Small tables with named rows and columns. After each table, cells are looked up by row and column.

kemedu:
         muz  ran  kagevi
gode     0.6  0.7     0.7
ditam    0.4  0.4     0.5
nibez    0.2  0.1     0.8
dipu     0.2  0.2     0.0
nid      0.7  0.6     0.5
difetu   0.3  0.4     0.3
votarig  0.5  0.5     0.5

What is the ran of difetu in kemedu? 0.4
What is the ran of dipu in kemedu? 0.2
What is the kagevi of nid in kemedu? 0.5
What is the muz of nid in kemedu? 0.7
What is the ran of nibez in kemedu? 0.1
What is the kagevi of gode in kemedu? 0.7
What is the kagevi of votarig in kemedu? 0.5
What is the muz of dipu in kemedu? 0.2
What is the muz of votarig in kemedu? 0.5
What is the ran of votarig in kemedu? 0.5
What is the ran of nid in kemedu? 0.6
What is the kagevi of dipu in kemedu? 0.0
What is the muz of difetu in kemedu? 0.3
What is the ran of gode in kemedu? 0.7
What is the kagevi of ditam in kemedu? 0.5
What is the muz of ditam in kemedu? 0.4
What is the muz of nibez in kemedu? 0.2
What is the kagevi of difetu in kemedu? 0.3
What is the ran of ditam in kemedu? 0.4

rikif
         teza  por  sakif
dava      253  161    166
sugego    196  169    153
potedot   173  206    158
nem        69  151     95
vof        60  174    168
kibozef   215  177    138

What is the teza of sugego in rikif?
196
What is the teza of dava in rikif?
253
What is the por of potedot in rikif?
206
What is the teza of nem in rikif?
69
What is the por of nem in rikif?
151
What is the por of vof in rikif?
174
What is the sakif of dava in rikif?
166
What is the por of sugego in rikif?
169
What is the sakif of sugego in rikif?
153
What is the teza of potedot in rikif?
173
What is the sakif of potedot in rikif?
158
What is the teza of vof in rikif?
60
What is the sakif of kibozef in rikif?
138
What is the sakif of vof in rikif?
168
What is the sakif of nem in rikif?
95
What is the por of kibozef in rikif?
177
What is the por of dava in rikif?
161
What is the teza of kibozef in rikif?
215

Table sal
,duf,tar,tobot
laz,200,201,175
geruleb,210,219,174
pafugu,170,169,165
sigori,159,114,164
vul,243,138,127
niv,199,167,212
gatob,151,173,132
kel,49,78,97
gav,169,168,165
suk,161,169,166
teme,160,167,168

What is the duf of kel in sal? 49
What is the tobot of sigori in sal? 164
What is the duf of gav in sal? 169
What is the tobot of niv in sal? 212
What is the tobot of kel in sal? 97
What is the tobot of teme in sal? 168
What is the tar of teme in sal? 167
What is the duf of pafugu in sal? 170
What is the tar of vul in sal? 138
What is the tobot of vul in sal? 127
What is the duf of teme in sal? 160
What is the duf of gatob in sal? 151
What is the tobot of pafugu in sal? 165
What is the tobot of gatob in sal? 132
What is the tar of gatob in sal? 173
What is the tar of geruleb in sal? 219
What is the duf of niv in sal? 199
What is the tar of laz in sal? 201
What is the duf of vul in sal? 243

mun =
        kibobi  duzuro   rik   zat
davod     0.60    0.49  0.84  0.69
dat       0.60    0.49  0.62  0.84
fud       0.60    0.49  0.83  0.69
buvono    0.60    0.49  0.20  0.69

What is the kibobi of buvono in mun? 0.60
What is the rik of dat in mun? 0.62
What is the rik of fud in mun? 0.83
What is the zat of davod in mun? 0.69
What is the zat of dat in mun? 0.84
What is the rik of buvono in mun? 0.20
What is the zat of buvono in mun? 0.69
What is the rik of davod in mun? 0.84
What is the duzuro of davod in mun? 0.49
What is the kibobi of davod in mun? 0.60
What is the duzuro of buvono in mun? 0.49
What is the kibobi of dat in mun? 0.60
What is the duzuro of dat in mun? 0.49
What is the zat of fud in mun? 0.69
What is the duzuro of fud in mun? 0.49
What is the kibobi of fud in mun? 0.60

tigefez.csv
,firot,ton,galid,gitidan
numim,35,79,42,66
lod,74,15,56,60
bezagon,52,91,45,79
purudof,77,61,60,23
movikif,69,75,81,71
vif,89,85,68,63
sesemi,63,77,16,66
rez,47,87,54,68

purudof, ton -> 61
numim, firot -> 35
purudof, firot -> 77
movikif, gitidan -> 71
lod, ton -> 15
rez, gitidan -> 68
purudof, galid -> 60
vif, galid -> 68
numim, galid -> 42
Row with the largest firot: vif

gem =
|  | fefar | rinov | zin | bup | kipob | zaluda | zume | nuko |
|---|---|---|---|---|---|---|---|---|
| dola | 3 | 9 | 35 | 1 | 12 | 0 | -3 | -9 |
| genu | -14 | -18 | 13 | 2 | 18 | 12 | 8 | 1 |
| fadira | -14 | -29 | -34 | 10 | -17 | 25 | -19 | -32 |
| rifipus | -2 | -8 | 8 | 20 | 6 | 11 | 25 | 2 |
| dukiz | -5 | 50 | -29 | 44 | -59 | -29 | 6 | 31 |
| viz | 14 | -10 | -18 | 7 | -22 | -32 | -1 | 7 |
| nad | 22 | 1 | 23 | 16 | 0 | 11 | 3 | -3 |
| komo | -43 | -22 | -16 | 24 | -12 | 26 | -17 | -27 |
| bib | -11 | 17 | 17 | -11 | 11 | 0 | -15 | -13 |
| tomudo | 13 | 62 | -26 | 10 | -50 | -31 | 16 | 8 |
| bobe | 18 | 12 | -13 | 2 | 22 | 3 | 2 | -9 |
| pupogel | 2 | 5 | -7 | 2 | -14 | -1 | -15 | 15 |
| lis | -3 | 31 | -13 | -12 | -44 | -19 | -26 | 21 |
| mapa | -33 | -20 | -15 | 21 | -32 | 14 | -17 | -20 |

bib, fefar: -11
fadira, zaluda: 25
komo, nuko: -27
bobe, nuko: -9
nad, bup: 16
bib, zaluda: 0
viz, bup: 7
dukiz, kipob: -59
rifipus, fefar: -2
dola, bup: 1
lis, zume: -26
mapa, zin: -15
pupogel, fefar: 2
lis, zaluda: -19
komo, rinov: -22
bib, nuko: -13
genu, zin: 13
mapa, kipob: -32
Which row has the largest fefar? nad

Table kip
,bevi,libe,baz,safo,zemi,nimora
nepu,23,30,25,27,48,35
los,12,27,30,29,36,54
nedag,11,43,15,36,0,53
vagu,43,23,40,25,19,44
febi,1,54,61,39,14,77

What is the baz of los in kip?
30
What is the safo of nepu in kip?
27
What is the nimora of nedag in kip?
53
What is the zemi of vagu in kip?
19
What is the zemi of nepu in kip?
48
What is the bevi of vagu in kip?
43
What is the zemi of febi in kip?
14
What is the bevi of los in kip?
12
Which row has the largest libe? febi

ronim
        rufudef  kudok    fol    nez   livu    nom    lag
popabo    0.435  0.473  0.423  0.571  0.408  0.442  0.541
fiz       0.621  0.579  0.547  0.631  0.402  0.475  0.660
tekam     0.534  0.504  0.698  0.620  0.434  0.495  0.546
bos       0.527  0.536  0.528  0.198  0.421  0.530  0.500
ralep     0.516  0.508  0.533  0.262  0.481  0.659  0.528
bipo      0.471  0.491  0.374  0.686  0.584  0.434  0.553
lusi      0.507  0.470  0.430  0.241  0.387  0.642  0.482
gogu      0.467  0.468  0.579  0.927  0.421  0.653  0.542
big       0.565  0.586  0.614  0.293  0.564  0.365  0.515
momidi    0.538  0.549  0.396  0.866  0.553  0.648  0.434

What is the livu of big in ronim?
0.564
What is the rufudef of tekam in ronim?
0.534
What is the rufudef of lusi in ronim?
0.507
What is the kudok of ralep in ronim?
0.508
What is the nom of big in ronim?
0.365
What is the rufudef of bos in ronim?
0.527
What is the kudok of gogu in ronim?
0.468
What is the livu of momidi in ronim?
0.553
What is the nom of tekam in ronim?
0.495
What is the rufudef of big in ronim?
0.565
What is the rufudef of popabo in ronim?
0.435
What is the livu of bos in ronim?
0.421
What is the fol of fiz in ronim?
0.547
What is the livu of ralep in ronim?
0.481

